Below are the code and all the weights of a small trained network. Each question names an input and a class and asks about switching units off, where a switched-off unit gives its printed mean instead of its output.

import numpy as np


def w(rows, s, z=0):
    codes = np.array(rows[::2]) - 128.0
    scale = np.full(codes.shape[1], s)
    scale[-1] = z or s
    return codes * scale


def f(y):
    return y / 2 * (1 + np.tanh(0.7978845608 * (y + 0.044715 * y**3)))


def log_softmax(a):
    a = a - a.max(-1, keepdims=True)
    return a - np.log(np.exp(a).sum(-1, keepdims=True))


def net(x, mask):
    res = np.array(x, float).reshape(1, 8) / 4 @ E
    y = f(res @ A[0][:, :-1].T + A[0][:, -1])
    res = res + np.where(mask, y, B[0][:, -1]) @ B[0][:, :-1]
    return log_softmax(res[-1] @ U[:, :-1].T + U[:, -1])


A, B = {}, {}
E = w([
[111,124,43,165,119],'x0',
[91,161,73,107,112],'x1',
[134,85,191,77,103],'x2',
[188,164,158,114,220],'x3',
[223,120,93,199,42],'x4',
[168,136,97,77,105],'x5',
[192,254,160,136,96],'x6',
[164,73,120,160,134],'x7',
],0.0091)
A[0] = w([
[98,47,222,111,179,163],'N0',
[178,151,49,199,130,140],'N1',
[47,31,71,131,155,163],'N2',
[186,140,170,83,237,159],'N3',
[161,94,130,141,70,146],'N4',
[167,95,198,91,119,156],'N5',
[111,113,155,95,156,255],'N6',
[57,233,108,54,130,149],'N7',
[148,146,126,144,13,125],'N8',
[78,109,102,112,130,58],'N9',
[198,86,90,165,123,125],'N10',
[100,96,175,57,137,150],'N11',
[77,203,101,179,39,147],'N12',
[112,140,63,141,176,194],'N13',
[172,136,64,2,53,226],'N14',
[190,219,208,102,159,120],'N15',
],0.0096,0.0052)
B[0] = w([
[67,100,194,57,144,227],'N0',
[157,150,209,125,161,221],'N1',
[174,162,15,54,106,255],'N2',
[149,176,111,50,144,230],'N3',
[130,76,132,110,13,183],'N4',
[119,139,146,112,113,190],'N5',
[118,157,167,73,130,205],'N6',
[70,99,148,173,92,224],'N7',
[116,48,122,81,88,217],'N8',
[138,144,91,155,144,147],'N9',
[171,147,161,174,87,191],'N10',
[152,107,191,72,173,191],'N11',
[2,121,196,137,151,222],'N12',
[158,174,126,88,152,193],'N13',
[121,145,145,88,71,245],'N14',
[181,182,110,98,79,242],'N15',
],0.0095,0.0084)
U = w([
[112,103,94,127,66,164],'0',
[116,84,95,99,193,39],'1',
[211,84,153,246,133,96],'2',
[77,145,137,186,165,2],'3',
[117,166,212,116,190,232],'4',
[94,174,94,153,123,52],'5',
[170,227,49,82,112,178],'6',
],0.012,0.0053)

Each question gives the input, the list of numbers given to net, and the class t.
The units are the neurons (one row each of A and B). Each row of codes is followed by its name. A weight is (code - 128) times the scale printed after its matrix; where a second scale follows, it is the last column's (A, B and U).
mask holds one flag per neuron, in row order. A switched-off neuron (its flag False) gives its mean, the last column of its row in B, instead of its output. The means were averaged over made-up inputs and are rounded, as every weight is.
A unit's drop is (log p(t) with every unit on - log p(t) with that unit switched off) / (log p(t) with every unit on - log p(t) with every unit switched off).
The circuit of an input: a set's keep is (log p(t) with only the set's units on - log p(t) with every unit switched off) / (log p(t) with every unit on - log p(t) with every unit switched off). Starting from the 12 units with the biggest drops (on a tie, the unit counted first), units are removed one at a time, each time the one whose removal leaves the highest keep (on an exact tie, the one counted first), for as long as the keep stays at least 0.8.
units of the circuit, in order: the units of the circuit, biggest drop first
top k neurons: the k neurons with the biggest drops, biggest first
drop when u is switched off: that unit's drop, to one decimal
input [-4,-6,2,4,-3,8,4,-6], class 6: units of the circuit, in order : N15
input [0,7,-5,5,-1,-4,4,-8], class 4: top 2 neurons : N2, N12
input [-2,1,-3,3,8,1,-5,-8], class 2: top 3 neurons : N2, N3, N0
input [-2,-4,6,-5,-1,-7,-3,1], class 1: top 4 neurons : N2, N1, N12, N10
input [-3,5,8,3,6,2,1,-3], class 0: units of the circuit, in order : N2, N8, N1
input [3,-1,3,-3,-2,-6,1,7], class 1: top 3 neurons : N15, N14, N7
input [-3,-8,-6,8,-8,-3,6,7], class 6: top 2 neurons : N15, N3
input [8,-3,-2,-4,6,2,2,-8], class 0: top 2 neurons : N8, N4
input [-1,-4,-6,-1,6,3,8,-3], class 4: top 3 neurons : N12, N1, N2
input [3,-1,5,7,7,3,-1,4], class 2: units of the circuit, in order : N2, N10
input [7,-3,6,-6,-5,-2,1,5], class 6: top 3 neurons : N2, N7, N12
input [-2,-1,0,0,0,-7,-8,6], class 1: top 2 neurons : N0, N2
input [1,3,4,0,0,6,5,5], class 0: top 3 neurons : N2, N3, N13
input [5,4,2,-2,4,-5,0,-4], class 5: units of the circuit, in order : N12
input [5,4,0,-5,0,-7,-8,-8], class 6: drop when N2 is switched off : 1.4
input [-3,2,-7,-2,1,-6,3,2], class 3: drop when N0 is switched off : 0.2
input [-7,3,5,5,5,-5,3,-1], class 6: drop when N15 is switched off : 0.4
